Each row of numbers belongs to one of the elements below and depends on some of the facts about them. Some rows are named. Which element is each other row?

Facts:
J_217 τ J_47
J_318 τ J_829, J_190, J_194, J_296
J_364 τ J_829, J_787
J_403 τ J_44, J_963, J_378
J_41 τ J_821, J_829, J_194
J_439 τ J_998, J_402, J_139, J_212
J_481 τ J_745
J_559 τ J_897
J_599 τ J_168, J_511
J_611 τ J_651, J_821, J_47, J_402, J_200
J_664 τ J_651, J_487, J_510, J_422
J_738 τ J_560, J_540, J_493, J_241
J_756 τ J_256, J_355, J_38
J_767 τ J_651
J_792 τ J_355, J_241
J_808 τ J_44, J_511, J_875
J_898 τ J_493, J_951, J_952
J_900 τ J_540, J_44, J_212
J_959 τ J_998, J_787, J_492
J_981 τ J_355, J_194, J_540, J_927, J_70
{J_139, J_190, J_200, J_217, J_296, J_38, J_402, J_435, J_44, J_47, J_487, J_492, J_521, J_540, J_559, J_599, J_640, J_651, J_70, J_738, J_745, J_792, J_821, J_875, J_900, J_927, J_951, J_959} Λ 476
{J_161, J_168, J_194, J_211, J_212, J_241, J_256, J_295, J_318, J_355, J_364, J_378, J_403, J_41, J_422, J_439, J_481, J_493, J_510, J_511, J_560, J_611, J_664, J_756, J_767, J_787, J_808, J_829, J_897, J_898, J_91, J_952, J_963, J_981, J_998} Λ 395
J_168 Δ [J_44]
J_256 Δ [J_378]
J_295 Δ [J_898]
J_318 Δ [J_70]
J_364 Δ [J_91]
J_378 Δ [J_511]
J_402 Δ [J_599]
J_422 Δ [J_651]
J_435 Δ [J_787]
J_492 Δ [J_403]
J_521 Δ [J_927]
J_640 Δ [J_521]
J_651 Δ [J_295]
J_664 Δ [J_168]
J_70 Δ [J_900]
J_745 Δ [J_422]
J_756 Δ [J_897]
J_767 Δ [J_829]
J_829 Δ [J_756]
J_900 Δ [J_435]
J_91 Δ [J_767]
J_927 Δ [J_402]
J_951 Δ [J_318]
J_161 ω [J_792]
J_190 ω [J_521, J_41, J_161]
J_200 ω [J_256, J_139]
J_211 ω [J_190, J_767, J_481]
J_212 ω [J_952]
J_295 ω [J_787]
J_38 ω [J_897]
J_41 ω [J_161]
J_47 ω [J_521]
J_487 ω [J_792, J_963]
J_511 ω [J_402, J_481]
J_521 ω [J_875]
J_540 ω [J_256, J_927, J_41]
J_664 ω [J_41]
J_767 ω [J_829]
J_787 ω [J_981]
J_829 ω [J_875]
J_875 ω [J_161]
J_897 ω [J_139, J_963]
J_927 ω [J_256, J_897]
J_952 ω [J_402]

Named rows:
[ -5 -17 -20  19   5   9 -45 -14  -3  10 -52  -4 -27   6   0  -4  -7   4
   1 -25 -13]: J_664
[  1  17   6 -40  -3 -14  25 -12  -2   0 -19 -32  14  17  41 -14  20  -3
  22  24   5]: J_951
[  4  10  17  12  -2  12   5   8  -3 -21  -9  -5  11  29  -9 -23   2 -11
  21  23  14]: J_256
[  0  -2 -31 -24   4 -33  10 -13 -20 -22  10 -27  26 -32  24  11 -14   4
  30  -1 -18]: J_900
[ 10  11 -13  -3 -18   7  18   2   4  21   5   7  10  -4  19   0   4  31
 -45  -2   9]: J_402
[ 31 -33 -29  -7  -8  -7  -7   1  33 -17 -40 -29   5 -22   1  -8 -29   8
  31  -3 -11]: J_318
[ -3  15   0 -23  12 -21  -2 -18 -17   0 -11 -15  19  -7  41  30  13  26
  14   2   7]: J_435
[  2   5 -11  11 -23   7 -13   6  20 -21  -6  22 -22 -24 -47 -17 -35 -19
 -21 -23   2]: J_364
[ -1  13   0 -15   1   2   4 -14 -36   8  -7   4  -5   7  23   1  17   6
   0  -4 -24]: J_521
[ -5 -14 -27  13  33  -8 -15  12  -7  -9  30 -19  -2 -20 -14  17  -6 -24
  20  -5 -32]: J_403
[-19 -10 -32  12  27  -9 -14  19 -11  -7  19 -23  12 -19 -16  10 -10 -29
  13  -8 -33]: J_808
[ -6  -3  31 -12  11   0  12  10  10 -17   7  -1   9  23 -18 -15  -2 -21
  21  10  13]: J_560
[-13  17 -38  -6  17 -14   4  -9 -25   6  35  -2   7 -26  14  22  -2 -13
   9  -5 -29]: J_599
[  8   6 -39  -3 -23 -13  -4 -11   8 -12   5   8  -6 -37  10   5 -13  20
 -10  -6 -10]: J_959
[ 13  16  -5  20 -21  -3   6 -14  -9  14 -14   1 -16 -12  14  10  13  40
 -15   2  21]: J_200
[  1  -4   9   0 -22   2   7  -9  -9  25 -16  16 -14  -5  20   4  14  38
 -34   0  -2]: J_47
[ -4  -8  37 -15  14   6   6   8   9 -10   7  -5   7  36 -11 -13   5 -24
  12  11   8]: J_493
[-18 -20  -3  14  31   4  10  25 -16  22  43 -30   0  19 -13  12  15 -12
 -12 -10   0]: J_511
[-13  27 -16 -19   4   3  -8 -25 -13   7  -5  10  -4   3  24   6   6  -2
  12  -9 -10]: J_559
[ 10  -1  -6 -11  23   5 -15 -15  15 -12   2   9   6  19 -15  -1 -20 -35
  44 -17 -12]: J_898
[  3 -25  12  18  -5  -2  -2  28  23   3   9  -8  -3 -11 -18   6  11   6
 -18   2  11]: J_998
[ -1  -1  40 -15   4   1  18  11  19 -13   5   0  14  30 -18  -5   4 -15
   5  12  26]: J_355

Name these rows:
Some rows may be elements named above.
[  7  13 -31  -9 -13  -2 -16 -18   6   8 -18  15 -12 -24  18  12   2  16
  -9 -10   0] -> J_217
[ 10  17  -7 -15 -14  -1  19 -24 -29 -16  -3  21  24   8   3 -21 -22  -7
  28   6 -18] -> J_792
[  1   6  -2 -24  14 -20 -14 -19 -12  -4 -15 -22  20  -5  32  20   9  23
  17  -5  -1] -> J_435
[  4 -10 -22  17   8  13 -56 -12 -12  -1 -48   5 -34  12  -5  -6  -2   3
  -6 -28 -14] -> J_664
[  5  11  23   8   0  12   9  10  -6 -20 -13  -2  17  31 -27 -20  -2 -11
  17  11  19] -> J_256
[ -6 -29   7  11  -3  -6  15  28   8   9  23 -19   2   7 -11   6   1   8
 -23   0  15] -> J_212
[  9  21 -10 -16 -17  -1  15 -25 -20 -17   2  20  20  12  -4 -15 -23 -10
  33  10 -23] -> J_792
[ 22 -13  30   2 -12   5  12  16  32 -12  -6   1   7   4 -23 -11  -2   2
  -5   7  29] -> J_194
[  0 -17 -37  11   5  -6 -23   3   6 -13  -4  -7  -5 -34 -19   0 -22   0
  -4 -12 -13] -> J_439
[ 11  -9  16  -9 -36 -15  25  -8  -9   6 -10  17  -5   3   4  -8  -3  17
  -6   3   2] -> J_190
[ 18   0  11 -33 -16 -20  41  -9   6 -10  -8 -11  28   3  25  -2   2  20
  16  20   9] -> J_70
[  7   4 -39  -8 -21 -13   1 -11   3 -10   1  12  -4 -36   8   6 -17  16
  -6  -9 -11] -> J_959
[-11  -2  -2  32  18   9   2  33 -22  10  21 -22  10  -3 -15   4  12  -5
   1  15 -10] -> J_963
[ 24 -19 -13  15 -13   6 -15   0   0 -13 -29  13   4  -2 -18 -14 -30   6
  11 -12 -17] -> J_41
[  4  20   3  10  -9   6  -5 -13 -13  27 -24   4 -28   8  24  16  23  27
 -18   1  12] -> J_487
[  9 -23  25  20 -29  15   7  25  13   2   9  36 -15  15 -32 -18  -1  11
 -35   2   9] -> J_829
[-18  17   8  -2   6 -16  39  15 -14  16  49 -14  11 -15   5  21  22   4
  -7  19  -8] -> J_44
[  9 -17  13  17  -1   2   2  32  18   1   4  -7  -5 -14 -13   4  -5   9
 -23   1   8] -> J_998
[  1  22 -20 -34  -3 -13   6 -33 -10 -17   4  11   7  -9   2  -6 -24 -21
  31   3 -15] -> J_738
[ -4  12 -13  -3 -26  -8  14   9   6  -7  -6   3  -5 -27  12  -3   5  28
 -21  13   7] -> J_492
[  1  -5 -18  -7   1  11 -17  -6   8 -26  15  42 -14  14 -27 -26 -25 -37
  22  -6  -4] -> J_756
[-12  10  -3  -2   1 -10  28  20 -45  14  31  -4   7 -10  15  10  15   6
 -14  11 -30] -> J_875
[ -5 -13 -26  19   6  17 -45 -10  -7   4 -52   0 -31   0   0  -4  -3   8
   5 -25 -18] -> J_664
[  1  23  11  -7  -7   7  -1  -5  14  21 -15  10 -20 -13  36  17  23  31
 -35   0  20] -> J_651
[ 10 -13 -31  12   8   4 -37  -5  28 -12 -29   4 -15 -18 -10   2 -23   6
  -3 -22 -11] -> J_611
[ 21 -13  -9  -7  -7   5 -27  -6   9 -23   2  -3  19 -20 -13 -25 -43 -36
  24   7  -7] -> J_981
[ -1  -2 -37 -24  -1 -30   5  -9 -10 -19   2 -28  27 -26  27  13 -15  12
  23   8 -18] -> J_900
[ -9  -5  13   0   6  13 -29  -7   4   4  -5 -10 -14   2  10   3  -7 -31
   6   2   6] -> J_295
[ 19 -40  29   7  -5   5  -9  15  19  -2  -4 -35  25 -28  14  13 -16  22
  -3  14  20] -> J_787
[ 10  -1  10   5 -23   2   7  -8  -7  24 -15  16 -23  -4  19  11  16  34
 -28   3   4] -> J_47
[ -1 -12 -12   2  28  22 -23  -5  -9   1 -13  -5   9  28   0  -9 -10 -11
   3 -20 -13] -> J_481
[ 13  13  -4  19 -20  -7   8 -18  -8  20 -16   2 -21 -14  15   9   8  38
 -17   6  22] -> J_200
[ -2 -20  19 -10  15  10  10   0   0  -1   5  -9  15  48  -7 -12   0 -25
 -10  -8  13] -> J_952
[ -4   7   5  35  23  25 -21  11   3  20  20  35 -27  33 -12  -6  20 -17
   8   4  13] -> J_897
[-15  19  14   9  10  14 -11  -1  10   6   3  18 -23   7 -26  -3   1 -33
 -14 -24   2] -> J_91
[ 10  22  -7  20 -14  -2  13   7  -7   8  11   0  10 -20   6   3  12  29
 -17   9  -2] -> J_139
[  8  11 -37  -8 -25 -11   3 -10   8  -9  -3  10  -3 -46   7   6 -20  15
  -5  -6 -15] -> J_959
[-13  18 -31  -4  22 -17   7 -13 -18   4  35  -4  -1 -26  15  24   2  -6
  18  -5 -27] -> J_599
[  3  -6 -12  25  -1  26 -41  -2  -3  15 -14  32 -35   6 -17 -11 -15  -9
 -32 -30 -18] -> J_767

